Rows near named flat spaces through zero:
rj_mp:  -57 -234    0   17  -83  210  148 -180   -3   22 -245    8  -86 -138   -3  178  -53 -160   40  -46 -367  180   12 -101   75  -61   36   77  139  166
gr_qj:   35  -58 -106  155   -6  176  121  -58  -80   48 -249 -130  -41  -84  101  114  -83  -33  -52  114 -182  111   77  -33   39    3   94   -8  143   25
jg_gh:   14 -237  -54   -2  -69  136   52 -236   23   43 -198   24  -57 -165  -81  156   15 -258  263   26 -348  228  -82 -254  197  -39  -34   28  124   18
nr_lp:   46  -59  187 -134  -79 -228 -141  -12   74  -40  142   46  132  135 -192 -119  164 -107  139  -54   49 -106  -39  -56  -11   85 -135 -100  -99  -39
gr_qj:  -63  144  330 -147   43 -134  -81  -23 -286  -42  182  202  -64  -26 -183   32   78  -54   45  151 -161 -148  -91 -182  206   34 -119 -133 -141 -185
jg_gh:  -59   87 -173  -24  -34 -103 -309  165  -52  -32  354  -78  212   86  156  -28  -71   52   55   -2  346  -16  -30  -32 -135   47   -7  -65 -140   36
gr_qj:   38 -120   -7  -68 -132  -27 -132 -130   51  110   49  -27    5  -37  -99   51   51 -137  326   -8  -69   81  -10 -276  160  -11 -128  -83   19 -109
rj_mp:   -6  -91  -86  -71 -104   28  -96 -144  120   -2  -31   99   14 -134  -34  -59  108  -76  174  -87  -60   98   39  -86  103  -69  -98   24   88   26
gr_qj: -117   81   70  -60  109  110  185  -92 -120  116   29  160 -203  -75  -39   78 -102  132   55 -123 -165   14  -46 -106   81 -156   18   71  -26   12
jg_gh:  136  162   51   67  242 -245   37  276  176 -420   14   63   67  176  -28 -180  171   87 -387   43  366 -260  -49  694 -252  146  113  133 -159   14
jg_gh:  120 -216  -65   24 -128  -43 -205 -158   12   39  -30 -117  115  -42  -82   61   90 -280  402  126 -153  160  -22 -308  180   86 -138 -154   36  -89
nr_lp:   15   33   10   -6    6 -132 -225   -1   20 -254  -26   27  235  -43  -41  -94  268 -169  -27  154   34 -139   58  129   78  140  -31  -64   -3 -111
rj_mp:    1  107   15  -25    7  -41 -185   35 -133   13  141   85   37  -54   54  -26   18   37   29  131   30  -35   -9  -66   79   39  -75 -119  -32 -100
nj_jn:  -81  230  -26  -69   95   -5  125  179   57   39  139  111  -88   80   66 -104 -119  335 -284 -216  310 -140    6  249 -224 -123  111  159  -42   49
gr_qj:   52 -101 -120  104  -49  108   48  -39   36  -15 -189 -159  -26  -58   34   81  -38  -66    4   31  -61   95  104    5   22  -14   54   52  109    9
gr_qj:  -32  -41  103   52  -33  102   52  -66 -213  -90 -194  -26  -23 -111  -17  126    0 -128 -120  165 -292   15   83  -51  112   32   42  -28   85    4
gr_qj:    4 -180 -149  170  -80  309  172 -152  -44  235 -278 -182 -141 -131  162  175 -187  -12   87   36 -303  257  105 -211   86  -74   42  -16  193  101
rj_mp: -158   60   97   22   -4   54   64   48 -170  -47  -38 -116   72   30   42   62  -44   -8 -223   43  -66 -111   96  -15  -35   23  104    3  -16   35
jg_gh:  -49  -66   75    2   24  115  341   56  103  -13 -136   48 -180   67   23   22 -148  148 -311 -238  -37   25    3  278 -241 -105  131  211   29  298
nr_lp:    1   26   50  -69  -28 -161 -336  -23  -46 -232  145   45  107 -117  -91 -103  226 -190  138  179   42  -44   37  -78  226   69 -189  -70  -93 -169
jg_gh:   34   71   45  -33  -19  -96 -303  -92 -228  109  162   -9  100  -74  -71    8   90 -119  355  249  -97  -15  -12 -417  300   79 -180 -263  -45 -320
nj_jn:    4  -73   11  124   27   11  -12   28  -37 -180 -156 -162  120   -3   48  -13   66 -140 -149  155  -83   -8   84  105   -8  113   38   -6   10   52
nr_lp:  141   10   31  -19   37 -109  -49  -15   92  -96  -22  152  -18  -14  -85  -35  146  -58   62   80   14  -34  -95  139   56   68  -48  -37   -1  -94
nr_lp:   10  199 -304 -115  -27  -38 -284   46  -44  265  431  101  -23  -52   89  -60 -168  241  352 -121  373  112  -82 -305   25 -164 -103  -43  -47 -154
nj_jn:   36 -182  146  100  -21   -9  170  -90   72 -281 -368 -167   50   20 -154   44  195 -262 -135   64 -239  -68  146  197   33   99   71   66   54   60
gr_qj:    0   10   68 -145  -24 -125 -100  -59  142  -10  105  188   36  -14 -114 -146  168  -25  123  -86   52  -51  -67  -17   61  -12 -127  -13  -30  -53
gr_qj:  -21  -61  122  -35   10  -57  -92  -36  -11  -70    8   20   86    2  -63  -42  109  -90   38   24 -101  -61   33   -8   51   60  -77  -46  -38  -12
gr_qj:  -98 -360   15   27 -202  216  -13 -304   12   37 -324 -130  108 -167  -19  161   93 -319  195  -10 -507  151  179 -264  188    9  -43  -45  200  119
nj_jn:  -50  -71  278  -36  -96  114    9 -100 -247  236  -24   72 -104  -47   12  167  -83  -13   43  126 -401    3   17 -267  153   40  -96 -219   42  -24
nr_lp:   51  -19 -127    9  -12  -36  -47   71  101  -33   56  -43   45   52   30   -3  -36    6   11  -51  180   34  -43   82 -108    5   39   54  -14   33
rj_mp:   22  134  -90  -64   62 -114  -15  107   34   16  248   53  -54   89  -30  -42  -84  123   72 -104  302   -1 -140    8  -92  -68   12   66 -128  -33
nj_jn:    0   69 -209  108   33   87  -17   48  -53    6  -66 -187   35  -50   92   26  -89   43  -38   53  110   35  107  -32   -1  -37   95   61   68  -87
nj_jn:   35 -188  125  123  -49   68   78 -139    9 -160 -363  -76   60  -78  -17   50  191 -259  -88  198 -368    9  103   86  125  141    0  -74  113   59
nr_lp:    3  -55   58   35   -7  -23  161   33  149 -100 -113 -103  -46   83  -47  -40   40  -15 -147  -78   54  -43   56  181  -86   -1   46  105  -20   86
rj_mp:  -57 -283   81  -16 -277  155   -7 -143  -74   85 -155  -42   52  -59   48  203  -52 -223   26   33 -364  157   30 -207   25   50  -11 -111  143  215
rj_mp:  -56   29  192   -1    0   78  202   -8  -53   26 -135  121  -96    7   30   65   -1   62 -246   21 -190  -93   -3  142  -32   24   71  -29   48   87
gr_qj:  -28 -157  -68  119    0  264  326  -50   56  -73 -364  -51 -178 -113   83  105 -131    7 -274  -94 -223  160   98  208  -94 -107  155  232  171  271
nj_jn:  -59  -49  116  -14 -138  -23 -151  -54 -168  -47    4  -26  161  -17   14   51   88 -162    8  151 -172  -38   59 -138   76  116  -48 -185    9   25
rj_mp:   26 -170   98  -42  -50   27   88 -194   64   82 -156   22  -27  -24 -164   93   84 -177  224  -33 -277   43  -43 -175  140    3  -40  -31   67  -53
jg_gh:   49   12   37   -5   13  -35  121  -74  166  -80 -205  111   42    4  -79  -95  201   -7  -84  -60  -44 -115   43  227  -22   26   50   23   99   -1
gr_qj: -124  144   32  -48    3   16  -19  172  -79  -26  183   58  -54    7  136  -50 -125  176 -284  -28  182  -46    1  106 -120  -50   21   62  -76  103
gr_qj:   -6 -138   51    9 -140   68 -185 -121  -24   55 -105  -50   72 -144   34  -18  104 -159   96  159 -229   66  125 -206  206   63 -155 -138  111  -69
nr_lp:   56 -181  132  -53  -75  -19   76 -124  148   19 -134   81    2   43 -125   57  115 -123  101  -83 -194  -16  -37   44    7   48  -25  -34   52   55
jg_gh:   67  121   -4 -207   20 -184  -76   22   31  151  396  207 -173   62 -189  -32  -85  107  343 -157  260   51 -259 -229   44 -135 -131   23 -166 -155
rj_mp:  -38 -114  -38   39  -52  104   70  -54   12   62  -80  -54    9    2   68  127  -62  -59   26  -22 -123   75  -19  -44  -27    9   59  -10   45  110
jg_gh:   73 -186 -123   97   -2  138  169 -115   80   54 -242 -119  -79  -50  -24  100  -76 -101  112  -39 -172  190   -5  -71   22  -50   58   96  117   61
nj_jn:  127  195 -122   44  101  -39  -51  106  -67   85  102   94  -45    2   81  -29  -73  167    0  117  182   -4 -107   46  -23   16   27  -67    1 -145
rj_mp:   51  190  100  -36   93 -205 -109   47 -105   50  212  -41   20  102 -138 -139   66   78  166   64  165 -145    6 -156   96   22 -113 -121 -153 -264
nr_lp:   62  -68 -402   62  -52   74  -88  -60  328   90  -86  -53  134  -75  157 -143   58   25  149 -117  205  154   29   33  -56  -47   12   64  163   37
nr_lp:    3   59  126   25   53   31  176   -1  -61   14 -118   61  -73   33  -21   37    0   75 -151   10 -115  -97   17  122  -31   13   75  -16   29   10
rj_mp:  -77 -153  -21   55  -65  115  139  -31   24   39 -115 -148   21   37   63   83  -97  -76  -62  -63 -115  101    9  -54  -87   -7   77   49   36  193
nr_lp:   26  140   84  -18   91    7   91    9 -205   89   70   90 -205  -39  -68   29 -121  116   22   59  -55   23  -65 -135   93  -81  -27   -9  -43 -112
nj_jn:   55  -20 -165   -2  -22  -75 -109   36  228 -117   18   32  134   15   49 -112  122  -25    1  -58  214   -1  -21  200  -98   38   10   46   18   53
jg_gh:   21  -20  -37  109   36    3   44    8   47  -98 -189  -85  179   51   59   16  110  -95 -127  105  -42  -86   19  172  -65  139  126  -45   61   13
gr_qj:   6 -33 -53  46  45  30  63 -18  87 -83 -92 -34 -31 -34   2 -43  33  -3 -34 -42   5  28  52 108  -6 -33  14  95  16  46
rj_mp: -139  -62  268  -95 -122   52   61 -142 -207   71  -30   30  -50  -33 -118  145    5 -114   48   12 -340  -41   49 -265  151  -17  -45  -97    2    8
nj_jn:  -14  -41  225  121   52   50   27  -53 -294   10 -186 -152   90   16  -18  139   27 -142  -50  278 -378 -103   93 -130  132  167   26 -199   17 -109
nr_lp:   30   35  143   29   64    6  127   46  -60  -27 -111   97   -4   57   11   63   11   23 -209   83 -119 -110  -62  191  -75   96   97  -49   24   25
nr_lp: -141  134   87  -77  -60    3  -88   41 -131    5  115   -9  -15  -56   10  -19   -7   53 -106   35   52  -99  106 -112   89  -47  -40  -12  -29  -97
nr_lp:    7  -28 -124  113  -13  134  -36 -107  -87    8 -220  -92   77 -151   75   55   43 -105   34  169 -187   63  106 -108  146   32   38  -55  159  -87
rj_mp: -106  124   22  -65   -2  -24  -39   43 -117  -28  144   83   24   -6   29    0  -23   50  -71   -4   65  -53  -37  -30  -15  -25   22  -10  -60   21
nr_lp:   94   13   96   10   68 -154  -21   47   99  -99   37   75   54  112  -39  -57  143  -35   -5   69   63 -108 -103  198  -41  133  -25  -83  -94  -21
rj_mp:   47 -187 -386  -39 -194   68  -92  -82  374  122    0  -56   80  -30   73   23  -22  -55  272 -248  218  212  -37  -61  -90  -95   22  109  140   95
nj_jn:  -42   92  199   35   60  -29   12   89 -107 -173  -86   21   39    0   22  -50   99    8 -329  157  -67 -186   99  224   -3  103   26  -33  -18  -18
nj_jn:   58 -189 -153  125  -83  116  -69 -196    3   24 -261 -105  163 -118   61  127  105 -268  215  180 -286  139   19 -167  155  110   21 -134  173  -26
gr_qj:  -63  -60   29   73   -1  175   31  -59 -272  190  -49 -134  -21  -21   69  255 -197   -6   93   75 -277   47   58 -255   65    2   60 -104   40  -24
nj_jn:   -3  -88  -97   35  -29  132   -5  -98   -3   26 -109  -55  -93 -151    9   90  -40  -68  114   22 -128  131   65 -124  144  -75  -23   61   86  -44
rj_mp:  -58   30 -135  119   43  224  327  108   61   85 -162  -48 -146   27  227  116 -241  199 -352  -96   52   62  -22  248 -235  -76  244  162   95  222
rj_mp:   51  -60 -115  138   27  166  102  -17  -69  119 -121 -129 -132  -67  113   62 -179   64   10   47 -101  178   53  -83   14  -58   19   24   75   51
jg_gh:  -12 -247   22   14 -147  182  149 -157   93   12 -324   69   14  -77   27  222   33 -198  -58   -9 -357   86  -33   63   -5   49  112    4  206  171
jg_gh:  -99 -137  113   48  -52  280  148 -229 -180  101 -317   48 -128 -233   32  247  -21 -160    3  159 -566  105   45 -213  264  -16   21  -55  184   -4
jg_gh:  -62    0  162   20   31  118  207    1   -8  -67 -237   65  -90  -39    8   55   18   56 -324  -21 -189 -119  111  251  -39   -7  104   84   94   72
nr_lp:   32 -245 -259  111 -114  204   73  -90  177   70 -268 -175   66  -54  120  111  -79  -98   42  -94  -94  199   74    4  -88  -25  112   91  208  163
jg_gh:   13  -41  -35  -73  -49 -119  -73   45  143  -67  123   15   93   96  -48  -38   48  -54   55 -102  179  -15  -87   59 -104   24   -4   34  -68   54
jg_gh:  -62 -127 -191   17 -116   76 -139  -72   42   31    9 -157  114  -75   73   13  -25 -115  166  -36    9  151   72 -208   44  -38  -35   18   51   54
nj_jn:  -76  -95  219  -45  -45    7   37  -53  -98    3  -43   -7   38   44  -76   94   21 -103  -24    5 -231  -71   21  -72   23   55   -6  -64  -21   44
jg_gh:   42 -112 -169   62 -119  155    3  -66    9  168 -122  -79   16  -49  108  147 -114  -22   91   -1  -91  139   26 -117  -15  -12   65  -42  161   38
nj_jn:  100  -89  -68  -49  -59 -203  -70   37  353 -237   15  -28   96   85 -128 -174  210 -136   33 -109  283  -17  -32  226  -87   38  -47  121  -53   36
gr_qj:  -33 -203  198   38  -32  158  187  -83 -162  121 -163  -56 -103   19  -21  264 -157 -109  -13   40 -414   78  -38 -141   20   33   50  -47   38  113
nj_jn:  -55 -221  -53  120  -89  265   68 -244  -78   90 -343 -152   -5 -197   56  194    1 -213  134  117 -458  164  139 -252  228   -5   15  -46  202    8
 -61  -14  -93   12  -32  187  131  -59   14  197  -88    9 -111  -76   96   95 -137   94   -6  -80  -85   91    9  -94    9 -105   64   49  117   35 => nr_lp
 115 -135 -209  -70  -68   54   -4 -231   38  375  108  -28 -187  -57 -166  169 -169  -58  702 -149  -69  301 -164 -580  213 -185 -111  -15   34 -183 => nr_lp
 -30 -165  -12  129  -42  233   77  -97 -119   30 -254 -118  -25  -96  110  245  -87  -82  -33   78 -341   75  135  -13   49   25   89  -30  134   91 => jg_gh
 -61  -79 -146   78  -85  248  131 -142  -88  181 -176  -87 -103 -150  108  135 -151  -18   71    9 -222  212   52 -255   99 -109   50   15  161   67 => nj_jn
  44   57  -44  -35   54 -100   72   59  188 -179   25   20 -132   -7 -112 -166   61   45  -68 -116  245    8    4  182  -25 -105  -32  214  -64   -4 => nr_lp
  25   63  -41   -4   -5  -14 -123  -55  -97   39   40   68   39  -81   12   16   52  -50  136  144  -50   19  -49 -148  142   35  -49 -119   23 -132 => nj_jn
 -61  -77  193  -20  -59   78   95 -106 -111   69 -153   65   14  -31  -25   29   28  -56  -82   29 -324  -18   41  -86   42   33  -11  -88   86   81 => jg_gh
  50   86 -239  126   66  -22   67  196  158 -140   -3 -183   29  106  130  -88  -72  150 -222  -87  395  -18   74  338 -253  -21  151  167  -28  100 => gr_qj
  13   -3   88   16  -50   -6    1  -60  -74   12 -102  -71   16  -22  -73    7   68  -81   18  102 -121  -42   83 -115  116   35  -29  -76   46 -111 => nr_lp
-114    2 -257  103   18  112    7  134  -16  -61   53 -167  103   20  248   39 -187   46 -181  -39  186  113   -9   81 -209  -23  157  120  -20  228 => rj_mp
 -83  -28    4  -54  -67    5  -87  -14   18 -116  -17   44  100  -68   12  -28   84  -94  -89    5  -21  -17   31   31   13   14   -4   34   34   53 => gr_qj
 -18 -207   62   40 -151  121   13  -68  -46   43 -124 -162  -57  -50   13  119  -80 -126   16   32 -216  127  114 -151   61   -5  -47  -14   65   91 => nj_jn
 -23   37    4   43   -3  -13  -89   96  -55 -113   -2  -53  116   18   88   -9   24   -2 -182   89   57  -84   74  142  -70   83   46  -28   -4   26 => rj_mp

Rows near named flat spaces through zero (a row that begins with a name and a colon came from that space):
scjj:   74 -134    9  104  158  -71  -65  -82   27  -59   99   53  -60   98  -98  115  -78   85  115  100  192   15  106  -25  -37  -52  -97  366  -48  138
clzj:   -9    4  -34  -17   -7  -46  -10   46  -15  -84   34  -48  -32   15  -34   65  162   14   36   74 -109    2  -19  -95   -5   55   52  -54   10 -137
clzj:  157    8  113   69  108 -105 -198  -36  192  -37  152  -29 -148   50   -6  105  224  -73  -78  218  150  188   94  -97   13  211 -107  192 -149   10
scjj:  -12  179   58   -9  -22   87   -4 -112   41  191  109  178  284 -119  -45 -189    4 -177   42 -253  115  304  -25  -71   65   67  -73 -195  253   18
clzj:   33  -85  125  183  -36  -67  -17 -112   80  -22   82   45  151  -54  -36  -37 -189  189   -3  196  228 -122  119   67  -39   24  -84  -21  223  156
gpbc:  -39   97   61  -17  -93   61   13  -25  -50   72   11   58  145 -102  105  -81 -100  -14   42 -128 -116  -46 -129   -8  -65  -43    9 -229  158  -33
gpbc:   73   40  160   23   78   86  -24  -98   30  135   51  119   70  -59   69 -123 -246 -135  -20 -157  193  157  -36   92  -61  -72 -121  164  -17  177
clzj:  -17   40    9    8   31   65   33   16  -86  -38  -32   -4 -128  -54  180   32 -149   49   40  -55 -134 -127  -67   46 -147 -155   49  109 -106   14
clzj:  -37   56   36  -88   70   31   70   32 -118  -44  -54   16   -3  -66   15    3  -63  -93  116 -213 -179   10 -158  -28 -124 -184  135  157  -36 -140
hpft:   67 -101  149   93  196   24 -101 -182  111  246  208  207  292   67 -272 -189 -297 -222   48 -205  646  374  184   88  190  -45 -331  344  153  327
hpft:  129  -88   31   77   62    5 -124 -101  145  144   35   32    5   65  -60  -81  -70  -32 -203   76  235   80  109   83  139   53 -162   55  -65  196
scjj:  89 -63  38  79  79 -22  32 -76  41 -61 -10  36 -29 -29 -63   3 -52  68 -26  99  95  -2  37  32 -75 -17  -4 195 -11  94
scjj:  -28   88   68  -23  -71   15   -4   41   39   33  -49  -53   -7  -79   88  -65  -13  -18 -121    0  -49  -29  -10   62    3   37   50 -161   -3  -66
gpbc:   40   44   72  -40   80  -37  -31  -57    4  -18  -31   78   54  -56  -63   58   46 -123  157 -179  -64   16 -146  -88  -96  -79   24  253   22  -19
gpbc:  -55  -14  -52  -20  -22  -38  -75   67  -19   -2   40  -79  -10   45  -34   35   64   45  -17   41 -113  -78   12  -44   82   -1   21 -161   29 -155
gpbc:  114  -48   20  140   46  -71  -69  -69  180  -39   54  -18 -122   32  -23   39   88  119 -153  302  232   61  219   29   39  183  -74   99  -78  141
hpft:   97 -126   70  103   70  -73  -42  -16   64 -114   -6  -70 -155   30   30   85  -44   78  -69  220   91 -135   67   61  -64  -25  -25  278 -150  108
scjj:  -81   -3 -155  -45 -181    7   83  174  -19  -76 -186 -229 -260   54  211   33   98  205 -272  253 -242 -228   90  111   60   81  200 -364 -222 -129
clzj:  -88  -82   30   82 -165  -19   54   -6  -66  -21  -37  -29  178  -67   15  -52 -250  268    4  113  -68 -365  -21  103  -46  -82   18 -327  283    5
hpft:  -76   87  -97   19  -25   81  198   25 -158 -145  -62    8  -88 -115  180   25  -11   92  113  -47 -234 -102  -52  -33 -181 -146  194   32  -19  -56
scjj: -177  -44    7   39 -250   48  -37   79  -73  145   96  -78  246    3   53 -163 -292  213 -106   94    0 -253   51  140  148   13 -112 -719  341  -61
hpft:  110  -14  -57  -48   56 -112  -92  -13  187   -5  -93  -35 -149  108 -133  111  331  -65 -114  109   74  143   89  -62  119  214   13  159 -204   15
clzj:  -64   25  -27  -64  -75   31  -55   98    3   82   39  -70  -33   76   64  -23   27  -53  -75    7   29   49   45   35  122   98  -76 -218  -55  -32
gpbc:  -97  102   64 -163  -38  110 -156  -19  -69  349   81  140  331   15  -44 -152 -204 -278  131 -504   -5  113 -210  -14  146 -111 -202 -253  214  -16
scjj: -175   40 -102  -54 -103  103   62  -18 -192  148   42  117  323  -34  -56 -120 -210   49  193 -300 -139  -82 -118  -33   50 -172  -15 -382  361  -75
gpbc:  -96   -5 -174 -201  -22   47  -28   95 -108  128  -26    7   63  155 -116   16  120 -177  106 -270 -119  101 -107  -82  179  -13  -46 -141  -23 -104
gpbc:  150 -252    8  124   55  -48  -40  -84  133    8 -118  -36 -114   91 -106    4 -190  180 -232  271  256 -214  141  223   50   -2 -138  215 -131  315
gpbc:  178   16  138   16  130  -27 -134  -86  168   48  -23   43 -148    4   36   47   23 -133  -89   11  152  113  -11   34  -54   63 -107  364 -230  173
scjj: -112   36 -222 -106  -75   35   13   99  -32   79  -26  -52   -9  112  -52  -11  214  -61  -36  -75  -63   97   79  -55  231   93   19 -259  -32  -97
clzj:   61  -33  -45   79   75   49  136  -77  -64 -110  -55   61  -83  -68   48   14  -80  101   40   32  -49  -62  -17   16 -165 -130   81  231  -51  103
hpft:  -94   -6   58  -14 -142    1  -30  128   -8   23   51 -131   15   19   87  -53  -77   55 -115  134   23  -89   52   97   73   92  -51 -347   51  -81
scjj:  -37   55  -56 -126  -27   25  -52   28  -42   94  -12   33   90   30  -60    1  108 -140   80 -207 -139   50 -142  -90   70    4  -25 -129   49  -97
gpbc:  -54   44  -41  -82   -4   40   79   62 -109  -48  -10   -1  -11   -4   39   21   62  -97  116 -126 -126   54  -96  -63  -49  -53   68   29  -34  -89
hpft:   40   11  223  172  152  -73   22 -162   37  -98  191  171  180 -120  -86   13 -156  -24  282  -34  332  149   77  -64 -178  -72  -67  462  214  144
scjj:  -33   -5  -41    6  124   -6  -45  -36    6   54  146   94  101   68 -174    6   62 -173  178 -164  245  238  103  -91  127   -5 -139  244   61   72
hpft:  -64   36   12  -64   19  -41  -60   70   18   36   80  -42   55   55  -83   -9  129 -165   29  -85   67  176   51  -69  141   53   -7  -15    5 -131
clzj: -319  -15  -65  -34 -365   80  156  131 -287   37 -138  -92  257 -100  172 -109 -483  439   50  -40 -408 -649 -151  188  -73 -245  152 -839  427 -192
clzj:   -2  -98 -166   -2  -66  -72   32   63  -30 -145 -174 -139 -172   36  -33  129  110  308 -109  249 -328 -353  -22    6  -33   -8  180 -182  -56 -155
scjj:   25 -126  -32  125   77   49  149 -131  -94  -53  -36  118   89  -68 -101  -55 -310  214   80    6   71 -156   12   96 -136 -215    4  174  156  172
gpbc:  -55   47   39   74  -83   56  113   35  -58  -72   23  -43  -24 -102  184  -65 -123  114  -50  110  -29  -79   45   73  -99  -25   71 -149   43  -10
clzj:  160   -9  -56   77  158  -86 -102  -84  175  -64    9    9 -246   79  -16  150  275  -22  -62  158  114  155  155  -98   26  121    0  392 -273  109
clzj:  -53   24   75   34  -74  -52 -125   27   46   43   62  -52   22   18  111   35  -52   39    0   48   23 -111   44   10   42   26  -47 -124   36  -13
clzj:   74   58   29   17  101  -39  -79  -66   62  -15  -18   39 -109  -26   32   88   49   17   23  -19  -69   16  -21  -59  -85  -29   53  205 -103  -15
scjj:   24  -93  -83   -3   60  -50  -44  -19   60   30   16   16   -9  137 -161   49   93  -32   16   27  184  106  119  -21  141   74  -89  138  -51   94
hpft:   -7  -27   90   53   -2  -30  -34  -52   90   94  141   72  165   60 -100  -72  -77  -43   24   31  390  235  172   32  112  144 -164  -11  131  143
gpbc:  31   1  -1 -25 -47 -27 -61  22  65  20 -49 -48 -61  30  30  33  85   4 -89  71 -39 -49 -12  11  35  90 -15 -82 -70   0
scjj: -195    0 -208 -172  -82   54   27  101 -209   87  -21   17  155  109  -74   30   30  -82  242 -323 -224  -73 -141 -104  130 -133    6 -224  127 -139
gpbc:  -38  112   50  -74   44  -10   59   37  -66  -90   26   30   14  -62   23   53  137 -179  201 -172  -92  145 -110 -133 -107  -34  100  187  -12 -130
hpft:  -55   -5   44  124 -142  -63   70   60   19 -163   37 -122  -46  -59  144   24   13  227  -72  334    2 -164  139   37  -63  108   92 -216   74  -52
hpft:  143   50  190   51   92  -66 -143  -35  193   -3   57  -33 -136  -31   54   20   84 -104 -155  136  155  154   64   13  -28  136  -50  212 -174   33
hpft:  -58 -163   56   22    6  -32  109   71 -111 -138  -32  -67  -12   29  -44   38 -240  116   89   91   76 -203    4  129 -100 -132   -1  164   16   42
gpbc:   22  -83  -63   47  -84  -11   83   50   -5 -124 -215 -147 -219  -32  129   41  -66  276 -220  263 -207 -374   11  152  -89  -50  159  -97 -148   -1
hpft:  -53 -120   27  -40   19  -16  -26   14  -43   78   45   28  162   95 -184  -33 -165  -47   96 -100  181    8    3   56   96  -49 -144   30  120   58
clzj:  168 -111    4   40   98  -62  -55   -6   98 -111  -76  -91 -255   44  -18   98  122   38 -175  238  -30  -78   10   29  -44   42   13  253 -262   43
scjj:    5   30  -59  -76   30  -22 -132    3  104  147   41   21   45   98 -161  -10  183 -157  -38  -94  123  205   64  -58  219  146 -121  -53  -10   -8
hpft: -185  -26  -80   75 -220  101  146   -8 -155  107  109   47  374  -42    1 -234 -269  194   12  -14   29  -77   72   57  113  -56   -7 -643  449  -24
  86  -74  -67   73  107  -19   59  -68   15 -104 -169   -6 -224  -15   23   89  -90  216  -75  118  -82 -194   42   84 -133 -137  132  295 -188   92 => clzj
 101  -60   87  141   88  -15  114  -85   69 -123  -42   26 -119  -55   58    0 -110   68  -55  166  240   25  140  109 -133  -22   28  393 -130  229 => scjj
 113    4   60  -94  164  -71 -103 -123   62   75   28  175  120   68 -239   78  121 -210  211 -242   88  279 -131 -163  -13   25  -72  339   17   24 => hpft
 103 -138 -174   11   81   16    9  -30   27   -8 -237  -56 -284   80  -19   65  -73  224 -227  135 -129 -243   38  146   -1 -105   73  137 -278  107 => gpbc
  97  165  142   87  138   31   48 -137   60  -35  126  156    2 -143   83  -41   16  -96   81  -59  141  349   39  -90 -177   26   46  286   -4   51 => gpbc
 -56  -20  -89  -22  -23  -22   80   19  -76  -71  -47   -5   44    1  -66   36   63   54   95  -30 -122  -68  -32  -61  -10  -54  106  -29   72  -89 => hpft
-261   32 -229  -89 -201    0  171  238 -257 -221  -55 -179  -35  -13   86  116  198  142  181   32 -457 -322  -86 -115  -23  -66  227 -375  111 -340 => gpbc
 -30   21  -59   27 -109   32   69  -42   14   65  -27   38  135  -36  -36 -108  -22  118  -84   42   13    5   54   30   63   76   26 -326  176   10 => hpft
-227   31  -85  -73 -116  150  199   95 -262   31 -126   -3   74  -77  129  -93 -391  153  105 -226 -202 -284  -98  167  -92 -285  101 -240  129  -43 => clzj
 -68   52  -23   27   16   89  131  -99  -23  124  -46  149  162  -65  -52 -152 -247   35   37 -198  202  109  103  111   22  -96    2   22  142  157 => gpbc
-165  -46 -173 -120 -141   35   29  136 -138   54  -78  -83   31  116   18   20  -16   34   46  -99 -170 -184  -45   23  135  -58   13 -299   21  -82 => scjj
  31   54   17   12  -50  -33 -158  -48  151  153   85   29  105   34  -60  -45  127  -52  -96   28  123  133   77  -48  172  197 -126 -231   95   19 => hpft
 -27 -120 -124  -10    5  -25  -36   47  -42  -14  -10  -64  -33   93 -132   47    1  129  -25   90  -73 -154   22   13   85  -26  -32 -103   22  -59 => scjj
  61  152   81  -27   43  -96 -190  -79  208  118  158  103  105   43 -104   42  321 -216   71  -69  213  413   82 -199  131  291 -108   28   52  -19 => hpft
 -56  109  193   56  -44   73  -56  -79   35  210  101   99  248 -127   76 -210 -344  -35  -38 -169  191   60   28  120   21  -65 -107 -192  232   78 => gpbc
-105  -66 -231 -163 -182    0   32  215  -93  -34 -161 -204 -174  169   66   95  191   93 -117  115 -309 -207  -44   15  131   87   99 -394 -171 -173 => hpft
 -28  179  -95 -131  -93   57   30  107   -1    8  -49  -71  -99  -28  131  -17  350 -178  -98  -65 -243  164  -73 -113   63  148  125 -248 -133 -194 => scjj
 272  -33  355  145  221    4 -109 -228  184   77   42  149  -14 -119   30  -92 -339  -92 -120    6  342  129  -26  154 -199  -82 -159  535 -106  315 => clzj
 -83   -1  -39  -21 -167  -18  -55   69    1   62   11  -77   65   47   43  -14    8  116  -74   97  -79 -127   23   17  105  101  -18 -436  110  -87 => clzj
